Below is a small trained network, with its code and all its weights. Each question gives an input and a class and asks what happens when units are switched off, that is, made to give their printed mean instead of their output.

import numpy as np


def w(rows, s, z=0):
    codes = np.array(rows[::2]) - 128.0
    scale = np.full(codes.shape[1], s)
    scale[-1] = z or s
    return codes * scale


def f(y):
    return y / 2 * (1 + np.tanh(0.7978845608 * (y + 0.044715 * y**3)))


def log_softmax(a):
    a = a - a.max(-1, keepdims=True)
    return a - np.log(np.exp(a).sum(-1, keepdims=True))


def net(x, mask):
    res = np.array(x, float).reshape(1, 4) / 4 @ E
    y = f(res @ A[0][:, :-1].T + A[0][:, -1])
    res = res + np.where(mask, y, B[0][:, -1]) @ B[0][:, :-1]
    return log_softmax(res[-1] @ U[:, :-1].T + U[:, -1])


A, B = {}, {}
E = w([
[254,95,185,28,68,108,189,84],'x0',
[81,110,195,73,129,212,47,179],'x1',
[235,223,183,74,244,94,107,79],'x2',
[107,171,133,120,110,112,112,101],'x3',
],0.0079)
A[0] = w([
[136,162,214,134,205,111,150,77,27],'neuron 1',
[156,156,64,186,139,41,185,124,35],'neuron 2',
[94,120,42,179,229,117,85,150,65],'neuron 3',
[166,169,170,143,254,151,90,111,1],'neuron 4',
[170,129,161,142,212,115,100,111,248],'neuron 5',
[92,130,192,59,159,192,58,178,28],'neuron 6',
[52,201,150,213,186,143,70,132,67],'neuron 7',
],0.008,0.0038)
B[0] = w([
[77,71,104,148,17,129,189,75,194],'neuron 1',
[164,203,20,68,162,255,128,243,212],'neuron 2',
[210,82,201,75,97,77,192,146,228],'neuron 3',
[82,74,127,136,19,192,130,58,214],'neuron 4',
[85,55,93,162,160,151,106,76,244],'neuron 5',
[200,195,39,98,149,181,123,209,229],'neuron 6',
[174,117,147,76,62,82,155,177,254],'neuron 7',
],0.0086,0.0056)
U = w([
[167,247,54,99,152,243,104,177,77],'0',
[11,77,99,200,18,167,130,99,67],'1',
[241,144,254,47,99,25,181,148,65],'2',
[118,111,89,97,154,72,58,123,255],'3',
[95,184,201,217,215,98,66,113,165],'4',
],0.0085,0.0093)

Each question gives the input, the list of numbers given to net, and the class t.
The units are the neurons (one row each of A and B). Each row of codes is followed by its name. A weight is (code - 128) times the scale printed after its matrix; where a second scale follows, it is the last column's (A, B and U).
mask holds one flag per neuron, in row order. A switched-off neuron (its flag False) gives its mean, the last column of its row in B, instead of its output. The means were averaged over made-up inputs and are rounded, as every weight is.
A unit's drop is (log p(t) with every unit on - log p(t) with that unit switched off) / (log p(t) with every unit on - log p(t) with every unit switched off).
The circuit of an input: a set's keep is (log p(t) with only the set's units on - log p(t) with every unit switched off) / (log p(t) with every unit on - log p(t) with every unit switched off). Starting from all 7 units, units are removed one at a time, each time the one whose removal leaves the highest keep (on an exact tie, the one counted first), for as long as the keep stays at least 0.8.
circuit, biggest first: the units of the circuit, biggest drop first
most important unit: the unit with the biggest drop
k most important neurons: the k neurons with the biggest drops, biggest first
input [6,0,3,-8], class 3: most important unit : neuron 3
input [3,-3,3,6], class 3: circuit, biggest first : neuron 3; neuron 7; neuron 6
input [-6,6,7,4], class 1: 4 most important neurons : neuron 4; neuron 1; neuron 5; neuron 2
input [-3,-1,7,6], class 1: circuit, biggest first : neuron 4; neuron 1
input [3,-6,-6,-3], class 0: circuit, biggest first : neuron 2; neuron 1
input [-2,-2,-5,6], class 3: 2 most important neurons : neuron 4; neuron 1
input [5,5,-4,5], class 0: circuit, biggest first : neuron 3; neuron 1
input [-7,-4,7,1], class 1: 2 most important neurons : neuron 4; neuron 5
input [7,-5,7,-2], class 1: 3 most important neurons : neuron 1; neuron 5; neuron 4
input [6,-7,-2,1], class 0: 2 most important neurons : neuron 2; neuron 3
input [-6,-1,6,-2], class 1: 3 most important neurons : neuron 4; neuron 5; neuron 1
input [-6,2,-4,-2], class 2: circuit, biggest first : neuron 3; neuron 7; neuron 5
input [1,6,7,-7], class 1: 3 most important neurons : neuron 4; neuron 1; neuron 5
input [-6,-4,-3,3], class 2: circuit, biggest first : neuron 3; neuron 7
input [-2,-1,7,-2], class 1: circuit, biggest first : neuron 4; neuron 1
input [-4,6,-6,1], class 0: circuit, biggest first : neuron 6
input [-7,3,7,2], class 1: 3 most important neurons : neuron 4; neuron 5; neuron 1
input [2,-4,4,5], class 3: 2 most important neurons : neuron 6; neuron 5
input [-8,7,-3,1], class 2: 3 most important neurons : neuron 3; neuron 7; neuron 2
input [-3,-3,-1,0], class 4: most important unit : neuron 6
input [-8,-5,3,6], class 2: 2 most important neurons : neuron 3; neuron 7
